Below are the code and all the weights of a small trained network. Each question names an input and a class and asks about switching units off, where a switched-off unit gives its printed mean instead of its output.

import numpy as np


def w(rows, s, z=0):
    codes = np.array(rows[::2]) - 128.0
    scale = np.full(codes.shape[1], s)
    scale[-1] = z or s
    return codes * scale


def norm(h):
    return h / np.sqrt((h * h).mean(-1, keepdims=True) + 1e-5)


def f(y):
    return np.maximum(y, 0)


def log_softmax(a):
    a = a - a.max(-1, keepdims=True)
    return a - np.log(np.exp(a).sum(-1, keepdims=True))


def net(x, mask):
    res = np.array(x, float).reshape(1, 8) / 4 @ E
    u = 0
    for l in range(2):
        y = f(norm(res) @ A[l][:, :-1].T + A[l][:, -1])
        res = res + np.where(mask[u : u + 5], y, B[l][:, -1]) @ B[l][:, :-1]
        u += 5
    return log_softmax(norm(res)[-1] @ U[:, :-1].T + U[:, -1])


A, B = {}, {}
E = w([
[98,39,110,189,106,116,166],'x0',
[102,50,91,59,155,188,147],'x1',
[125,146,109,179,112,87,123],'x2',
[128,127,133,156,125,131,83],'x3',
[130,156,112,43,81,201,134],'x4',
[174,105,189,117,180,168,3],'x5',
[121,74,108,134,77,155,121],'x6',
[200,191,184,130,135,146,62],'x7',
],0.0053)
A[0] = w([
[95,100,161,88,153,107,115,9],'L0N0',
[129,214,111,111,126,192,122,3],'L0N1',
[121,150,149,128,181,148,162,220],'L0N2',
[102,72,99,88,150,255,157,4],'L0N3',
[144,72,99,102,93,115,74,105],'L0N4',
],0.0085,0.0016)
B[0] = w([
[101,202,63,124,96,212,63,151],'L0N0',
[254,148,200,88,64,46,182,191],'L0N1',
[136,96,103,162,41,162,93,182],'L0N2',
[75,21,42,101,70,230,53,253],'L0N3',
[90,173,130,74,198,128,124,179],'L0N4',
],0.0056,0.0049)
A[1] = w([
[100,171,86,186,184,121,227,181],'L1N0',
[149,170,178,79,114,93,153,163],'L1N1',
[175,140,131,204,194,114,2,23],'L1N2',
[84,103,68,178,93,72,221,142],'L1N3',
[87,134,59,231,86,112,211,4],'L1N4',
],0.0075,0.0024)
B[1] = w([
[91,116,183,137,91,161,116,205],'L1N0',
[145,174,56,147,97,150,149,189],'L1N1',
[119,26,119,96,185,1,208,207],'L1N2',
[56,189,185,196,201,185,123,253],'L1N3',
[88,198,210,191,147,153,193,226],'L1N4',
],0.0091,0.006)
U = w([
[252,212,94,78,75,128,129,49],'0',
[180,41,144,111,201,22,152,76],'1',
[76,166,180,209,158,170,181,150],'2',
[115,36,46,70,121,225,69,249],'3',
],0.015,0.0014)

Each question gives the input, the list of numbers given to net, and the class t.
The units are the neurons (one row each of A and B). Each row of codes is followed by its name. A weight is (code - 128) times the scale printed after its matrix; where a second scale follows, it is the last column's (A, B and U).
mask holds one flag per neuron, layer by layer. A switched-off neuron (its flag False) gives its mean, the last column of its row in B, instead of its output. The means were averaged over made-up inputs and are rounded, as every weight is.
A unit's drop is (log p(t) with every unit on - log p(t) with that unit switched off) / (log p(t) with every unit on - log p(t) with every unit switched off).
The circuit of an input: a set's keep is (log p(t) with only the set's units on - log p(t) with every unit switched off) / (log p(t) with every unit on - log p(t) with every unit switched off). Starting from all 10 units, units are removed one at a time, each time the one whose removal leaves the highest keep (on an exact tie, the one counted first), for as long as the keep stays at least 0.8.
circuit, biggest first: the units of the circuit, biggest drop first
top k neurons: the k neurons with the biggest drops, biggest first
drop of u: that unit's drop, to one decimal
input [-2,4,-4,-5,4,-1,-2,6], class 0: circuit, biggest first -> L0N1
input [-6,-2,-6,6,6,7,8,3], class 0: top 3 neurons -> L0N1, L1N3, L1N0
input [6,1,-3,-8,-8,6,-7,-4], class 1: top 2 neurons -> L1N2, L1N4
input [2,-6,0,1,-1,-3,2,7], class 1: top 2 neurons -> L1N2, L1N3
input [6,0,-6,0,-5,4,2,-8], class 3: top 2 neurons -> L0N3, L1N4
input [-5,5,2,-3,-1,-3,-3,-2], class 3: top 2 neurons -> L1N4, L0N3
input [-4,-7,-8,-7,-3,3,8,1], class 0: top 2 neurons -> L1N1, L0N3
input [-1,6,-7,5,-2,-8,-5,1], class 3: top 2 neurons -> L0N3, L1N4
input [-8,-8,-8,1,-4,3,-1,-2], class 1: drop of L1N2 -> 0.8
input [-3,-2,4,-4,4,5,-1,3], class 0: drop of L0N1 -> 0.2
input [-6,-8,3,4,0,-6,4,4], class 0: drop of L1N3 -> 0.1
